Look-ups in named tables: a row name and a column name give one cell, copied from the table.

dogisob =
columns: nivivav, korezu, vabare, pusu, nef, nadesu, vaseba, fid, domazod, ded
fos: [41.181, 77.734, 67.728, 29.523, 21.440, 69.122, 64.415, 79.469, 31.169, 74.254]
vap: [68.993, 51.635, 60.200, 51.059, 17.110, 64.485, 31.937, 40.231, 30.470, 37.925]
sisakil: [22.553, 39.243, 44.869, 17.864, 72.992, 39.323, 31.006, 81.583, 74.859, 58.795]
fuzomoz: [59.314, 51.520, 54.447, 33.273, 42.515, 42.992, 44.849, 78.758, 27.566, 64.561]
rizub: [77.672, 46.379, 24.441, 47.419, 77.349, 21.002, 81.922, 24.909, 27.966, 71.210]
nus: [81.915, 65.864, 24.577, 71.000, 27.831, 75.528, 74.968, 45.089, 20.770, 62.787]
tor: [23.578, 41.950, 69.191, 16.953, 50.174, 78.026, 28.770, 34.950, 26.461, 74.605]
gufasu: [72.808, 48.851, 71.515, 24.871, 79.861, 38.165, 58.302, 57.302, 22.333, 55.623]
nonone: [47.345, 23.904, 68.280, 19.407, 25.862, 80.061, 45.581, 43.779, 61.674, 61.221]
dov: [80.426, 31.847, 17.799, 22.218, 76.605, 44.962, 81.564, 53.103, 50.283, 58.996]
rasagum: [56.384, 49.233, 78.982, 22.460, 24.572, 34.389, 81.734, 35.445, 80.784, 56.225]
mor: [49.283, 67.527, 39.720, 55.932, 55.848, 66.113, 47.704, 73.507, 66.256, 51.810]

rizub, vaseba => 81.922
sisakil, nadesu => 39.323
mor, ded => 51.810
tor, fid => 34.950
sisakil, domazod => 74.859
fos, korezu => 77.734
rizub, ded => 71.210
fuzomoz, vaseba => 44.849
nonone, nef => 25.862
gufasu, pusu => 24.871
nonone, vaseba => 45.581
gufasu, nadesu => 38.165
mor, domazod => 66.256
dov, ded => 58.996
tor, nivivav => 23.578
nonone, vabare => 68.280
Row with the largest nivivav: nus

fitiz:
fields: bebez, gunomug, suta, mem, kagi, das, betufaz, tadanis
gup: [126, 149, 153, 101, 202, 5, 135, 138]
mubitud: [139, 118, 148, 103, 228, 24, 153, 149]
vopevi: [88, 124, 116, 116, 74, 67, 72, 94]
dabiseb: [172, 124, 110, 72, 235, 16, 189, 124]
zel: [85, 98, 120, 97, 95, 87, 104, 114]
tufel: [64, 65, 175, 105, 126, 93, 107, 152]
vep: [98, 147, 121, 89, 114, 43, 123, 127]
nar: [153, 164, 119, 99, 191, 0, 143, 114]
pokoni: [85, 105, 141, 102, 106, 79, 113, 137]
rus: [55, 59, 183, 95, 135, 84, 122, 170]
fek: [114, 185, 93, 102, 78, 34, 98, 93]
kogi: [91, 120, 107, 101, 87, 77, 75, 89]
nimi: [70, 75, 145, 116, 101, 104, 68, 97]
baz: [110, 64, 149, 96, 172, 84, 144, 149]

suta of gup: 153
bebez of kogi: 91
gunomug of gup: 149
das of pokoni: 79
gunomug of pokoni: 105
mem of fek: 102
tadanis of nar: 114
betufaz of pokoni: 113
bebez of nar: 153
gunomug of nar: 164
bebez of pokoni: 85
bebez of mubitud: 139
suta of tufel: 175
Row with the largest gunomug: fek

teliz =
	kizila	dod
sirote	45	60
pesipek	19	31
pedu	45	93
magitu	73	146
vak	54	15
tunal	83	9
pafizan	45	57
nodupon	30	73
von	45	76
takazad	23	24
furit	47	207
leda	40	98
ketu	78	117
zat	48	8

kizila of vak = 54
kizila of takazad = 23
kizila of sirote = 45
dod of furit = 207
dod of sirote = 60
dod of vak = 15
Row with the largest dod: furit

les
         fus  zupago  revu  lugoze  zab  pofedul  miti
sog      195      97   153     114  162      181   203
fov      180      95   189      94  190      170   192
posa      90     171    66     118   70        0    23
rog      137     154   106     158  146       33    78
sogi     198     108   154     149  183      165   182
zadole   202      98   188     119  197      162   181
naf      119     136    81     130  105       57   104
lutodud  169     127   127     138  172      105   170
kolegur  189     102   170     106  140      193   187
zadin    176     111   165      94  132      167   166
sudorif   98     158    96      96   76       36    28

lutodud, zupago -> 127
naf, pofedul -> 57
sudorif, revu -> 96
naf, miti -> 104
posa, zupago -> 171
posa, fus -> 90
kolegur, zupago -> 102
sogi, fus -> 198
Row with the largest revu: fov

Table navut
	mekig	tus	naz	gur	vutuda	matof	rokigom
togu	76	20	76	57	29	75	66
govofov	73	68	55	54	60	49	52
lized	66	57	50	64	45	70	44
fomiv	31	31	78	69	40	39	67
ruv	61	60	61	50	57	54	54
zigabig	38	59	49	61	65	56	76
filupu	53	55	55	58	58	50	52
sov	88	43	64	39	68	31	65
runap	45	73	52	59	57	52	39
mev	61	67	37	68	78	46	54
rek	57	57	58	57	55	58	57
ganev	24	55	64	73	39	42	50
pomezoz	54	60	50	68	49	68	44
lipages	24	71	56	57	71	33	51

What is the rokigom of ruv in navut?
54
What is the matof of fomiv in navut?
39
What is the vutuda of lipages in navut?
71
What is the matof of sov in navut?
31
What is the matof of rek in navut?
58
What is the rokigom of rek in navut?
57
What is the matof of ganev in navut?
42
What is the matof of pomezoz in navut?
68
What is the naz of lized in navut?
50
What is the rokigom of lipages in navut?
51

zaf =
	bodeke	fiv	ravezod	gafono	kes
laf	342	849	268	871	197
zif	243	805	931	607	855
sov	168	301	188	197	786
kul	896	553	684	759	701
nubid	541	542	824	641	322
puv	443	614	649	695	202
kudopop	766	785	886	158	698
kerodul	675	533	417	918	224
nes	388	267	634	618	627
tamas	938	708	218	525	235
ver	746	417	421	456	653
naf	547	441	914	923	374
zenulap	822	529	529	635	478

bodeke of kerodul = 675
ravezod of puv = 649
kes of kudopop = 698
fiv of nubid = 542
bodeke of laf = 342
ravezod of kudopop = 886
bodeke of nes = 388
fiv of tamas = 708
ravezod of nes = 634
bodeke of tamas = 938
fiv of ver = 417
ravezod of zenulap = 529
bodeke of kudopop = 766
fiv of puv = 614
gafono of ver = 456
kes of puv = 202
bodeke of puv = 443

beg:
|  | ruzuku | rim | tagik | kop | puf | sili |
|---|---|---|---|---|---|---|
| dat | 0.47 | 0.24 | 0.58 | 0.64 | 0.23 | 0.76 |
| gamo | 0.43 | 0.24 | 0.58 | 0.63 | 0.23 | 0.75 |
| nure | 0.39 | 0.24 | 0.58 | 0.62 | 0.21 | 0.74 |
| vuf | 0.50 | 0.24 | 0.59 | 0.64 | 0.24 | 0.76 |
| bufuze | 0.27 | 0.26 | 0.55 | 0.58 | 0.17 | 0.70 |
| dufon | 0.56 | 0.25 | 0.59 | 0.65 | 0.27 | 0.76 |
| papu | 0.36 | 0.24 | 0.57 | 0.61 | 0.20 | 0.73 |
| bab | 0.55 | 0.24 | 0.59 | 0.64 | 0.26 | 0.76 |
| ponelup | 0.40 | 0.25 | 0.58 | 0.62 | 0.20 | 0.75 |
| gabeka | 0.52 | 0.24 | 0.59 | 0.64 | 0.25 | 0.76 |
| fegu | 0.45 | 0.24 | 0.58 | 0.63 | 0.22 | 0.75 |
| mak | 0.32 | 0.25 | 0.56 | 0.60 | 0.19 | 0.72 |
| gira | 0.33 | 0.25 | 0.56 | 0.60 | 0.19 | 0.72 |
| sofu | 0.29 | 0.25 | 0.57 | 0.58 | 0.18 | 0.71 |

kop of papu = 0.61
kop of ponelup = 0.62
ruzuku of papu = 0.36
ruzuku of gabeka = 0.52
kop of bab = 0.64
ruzuku of ponelup = 0.40
rim of nure = 0.24
ruzuku of mak = 0.32
ruzuku of bufuze = 0.27
kop of nure = 0.62
rim of papu = 0.24
ruzuku of gamo = 0.43

